Below is a small trained network, with its code and all its weights. Each question gives an input and a target symbol and asks what happens when units are switched off, that is, made to give their printed mean instead of their output.

import numpy as np


def w(rows, s, z=0):
    codes = np.array(rows[::2]) - 128.0
    scale = np.full(codes.shape[1], s)
    scale[-1] = z or s
    return codes * scale


def norm(h):
    return h / np.sqrt((h * h).mean(-1, keepdims=True) + 1e-5)


def f(y):
    return np.maximum(y, 0)


def softmax(a):
    e = np.exp(a - a.max(-1, keepdims=True))
    return e / e.sum(-1, keepdims=True)


def log_softmax(a):
    a = a - a.max(-1, keepdims=True)
    return a - np.log(np.exp(a).sum(-1, keepdims=True))


def net(x, mask):
    ids = ['ΛΦΩβδηθξπψ'.index(c) for c in x.split()]
    T = len(ids)
    res = E[ids] + P[:T]
    u = 0
    for l in range(2):
        r = norm(res)
        for j in range(3):
            rows = slice(2 * j, 2 * j + 2)
            q, k, v = (r @ M[l][rows].T for M in (Q, K, V))
            z = softmax(np.where(np.tri(T) > 0, q @ k.T / 2**0.5, -1e9)) @ v
            o = O[l][rows]
            res = res + np.where(mask[u + j], z, o[:, -1]) @ o[:, :-1]
        u += 3
        y = f(norm(res) @ A[l][:, :-1].T + A[l][:, -1])
        res = res + np.where(mask[u : u + 8], y, B[l][:, -1]) @ B[l][:, :-1]
        u += 8
    return log_softmax(norm(res)[-1] @ U[:, :-1].T + U[:, -1])


Q, K, V, O, A, B = {}, {}, {}, {}, {}, {}
E = w([
[186,144,117],'Λ',
[147,166,53],'Φ',
[3,105,139],'Ω',
[72,93,189],'β',
[144,170,54],'δ',
[136,96,204],'η',
[131,96,204],'θ',
[144,101,199],'ξ',
[62,146,72],'π',
[153,103,200],'ψ',
],0.00045)
P = w([
[51,79,122],'0',
[219,69,90],'1',
[61,144,157],'2',
[217,62,87],'3',
[56,253,202],'4',
[215,51,84],'5',
],0.00034)
Q[0] = w([
[131,115,136],'L0H0',
[127,130,126],'L0H0',
[126,128,126],'L0H1',
[126,126,126],'L0H1',
[79,168,22],'L0H2',
[89,161,7],'L0H2',
],0.0018)
K[0] = w([
[127,118,114],'L0H0',
[129,130,134],'L0H0',
[130,127,130],'L0H1',
[130,124,129],'L0H1',
[42,156,21],'L0H2',
[54,154,5],'L0H2',
],0.0016)
V[0] = w([
[126,133,136],'L0H0',
[115,150,161],'L0H0',
[128,128,128],'L0H1',
[126,131,134],'L0H1',
[80,198,82],'L0H2',
[204,3,52],'L0H2',
],0.00049)
O[0] = w([
[132,140,127,120],'L0H0',
[144,177,140,96],'L0H0',
[128,128,128,128],'L0H1',
[131,137,127,123],'L0H1',
[181,96,158,107],'L0H2',
[2,6,121,252],'L0H2',
],0.00046,0.00023)
A[0] = w([
[147,160,190,4],'L0N0',
[238,127,43,75],'L0N1',
[121,207,100,31],'L0N2',
[252,66,178,117],'L0N3',
[68,33,100,185],'L0N4',
[162,125,50,22],'L0N5',
[102,238,90,153],'L0N6',
[141,163,208,118],'L0N7',
],0.0013,0.00037)
B[0] = w([
[225,89,107,148],'L0N0',
[43,59,220,244],'L0N1',
[180,129,57,158],'L0N2',
[33,171,9,241],'L0N3',
[225,147,104,255],'L0N4',
[132,98,227,184],'L0N5',
[204,114,63,203],'L0N6',
[212,81,117,178],'L0N7',
],0.0011,0.0007)
Q[1] = w([
[152,4,17],'L1H0',
[154,2,15],'L1H0',
[86,88,101],'L1H1',
[87,89,102],'L1H1',
[120,121,109],'L1H2',
[117,118,105],'L1H2',
],0.0078)
K[1] = w([
[130,254,172],'L1H0',
[130,252,172],'L1H0',
[178,65,68],'L1H1',
[179,64,67],'L1H1',
[119,109,124],'L1H2',
[117,101,121],'L1H2',
],0.0058)
V[1] = w([
[32,175,53],'L1H0',
[253,135,35],'L1H0',
[143,165,42],'L1H1',
[28,203,132],'L1H1',
[85,104,133],'L1H2',
[128,128,128],'L1H2',
],0.0012)
O[1] = w([
[88,249,84,125],'L1H0',
[152,68,46,216],'L1H0',
[123,140,209,160],'L1H1',
[164,54,131,2],'L1H1',
[151,163,131,144],'L1H2',
[128,128,128,128],'L1H2',
],0.0018,0.00077)
A[1] = w([
[114,235,136,93],'L1N0',
[245,88,137,113],'L1N1',
[187,112,109,34],'L1N2',
[242,110,205,131],'L1N3',
[195,58,213,2],'L1N4',
[229,165,108,86],'L1N5',
[76,59,70,157],'L1N6',
[36,143,254,157],'L1N7',
],0.0016,0.00065)
B[1] = w([
[88,86,142,206],'L1N0',
[132,55,146,225],'L1N1',
[156,96,116,150],'L1N2',
[37,92,114,202],'L1N3',
[5,103,154,180],'L1N4',
[179,102,111,175],'L1N5',
[162,182,159,254],'L1N6',
[207,144,140,233],'L1N7',
],0.0023,0.0008)
U = w([
[235,10,80,252],'Λ',
[166,169,51,82],'Φ',
[111,232,213,193],'Ω',
[236,165,227,183],'β',
[172,176,41,128],'δ',
[80,82,175,37],'η',
[73,79,183,61],'θ',
[81,78,168,40],'ξ',
[14,211,71,190],'π',
[72,66,173,76],'ψ',
],0.011,0.0027)

Each question gives the input, a string of symbols that net reads in full, and the target symbol t.
The units are the heads (2 rows each of Q, K, V and O) and the neurons (one row each of A and B). Each row of codes is followed by its name. A weight is (code - 128) times the scale printed after its matrix; where a second scale follows, it is the last column's (O, A, B and U).
mask holds one flag per unit, layer by layer, with each layer's heads first. A switched-off unit (its flag False) gives its mean, the last column of its rows in O or B, instead of its output. The means were averaged over made-up inputs and are rounded, as every weight is.
A unit's drop is (log p(t) with every unit on - log p(t) with that unit switched off) / (log p(t) with every unit on - log p(t) with every unit switched off).
The circuit of an input: a set's keep is (log p(t) with only the set's units on - log p(t) with every unit switched off) / (log p(t) with every unit on - log p(t) with every unit switched off). Starting from the 12 units with the biggest drops (on a tie, the unit counted first), units are removed one at a time, each time the one whose removal leaves the highest keep (on an exact tie, the one counted first), for as long as the keep stays at least 0.8.
circuit, biggest first: the units of the circuit, biggest drop first
unit that matters most: the unit with the biggest drop
top k neurons: the k neurons with the biggest drops, biggest first
top k neurons in layer l: the k neurons of layer l with the biggest drops, biggest first
which heads matter: for each layer, one digit per head in row order, 1 if its drop is at least 0.15 and else 0, layers parted by /
drop of u: that unit's drop, to one decimal
input β ξ Λ β δ π, target δ: unit that matters most : L1H0
input θ ξ π Φ, target π: circuit, biggest first : [L1H0; L0N1]
input π π ψ Λ π β, target π: circuit, biggest first : [L1H0; L0N1; L0N3]
input π π β θ, target β: circuit, biggest first : [L1N7; L1H0]
input Ω η Λ Ω, target Λ: top 2 neurons in layer 0 : [L0N3; L0N4]
input β Λ θ ξ Ω ψ, target Ω: circuit, biggest first : [L1H0; L0N3]
input Ω δ δ Λ, target δ: circuit, biggest first : [L0N3; L1H0]
input Λ Ω π ψ, target π: circuit, biggest first : [L1H0; L0N3]
input Ω ψ β Λ δ, target δ: which heads matter : 000 / 010
input π Λ π δ Ω δ, target Ω: circuit, biggest first : [L1H0; L0N1]
input Φ π π β δ Λ, target δ: top 2 neurons : [L0N3; L0N4]
input Λ β Ω δ, target Ω: circuit, biggest first : [L0N1; L1H0]
input ξ π η Φ Ω ξ, target Ω: top 2 neurons : [L0N3; L1N7]
input δ π Φ π β Λ, target β: top 2 neurons in layer 0 : [L0N3; L0N4]
input η π δ ξ, target δ: top 2 neurons : [L0N3; L0N4]
input ψ η δ Λ Ω ψ, target Ω: top 2 neurons : [L0N3; L0N6]
input δ Λ β Λ, target β: top 3 neurons : [L0N3; L0N1; L1N7]
input Ω θ Φ Ω β δ, target β: top 3 neurons : [L0N1; L0N4; L1N7]
input π Λ δ, target δ: unit that matters most : L0N6
input β Λ Ω Λ, target Ω: top neuron in layer 0 : [L0N1]
input Λ Λ Λ β Ω Φ, target Ω: top 2 neurons : [L0N1; L1N7]
input Ω Λ Λ Λ Ω Λ, target Ω: top 2 neurons in layer 0 : [L0N3; L0N1]
input Λ θ β δ, target β: top 2 neurons : [L0N1; L1N7]
input Λ Φ π δ, target π: drop of L1H0 : 0.9
input δ ψ Λ Ω π π, target π: drop of L1H0 : 1.8
input Λ Λ η π δ β, target δ: drop of L1H0 : 0.3
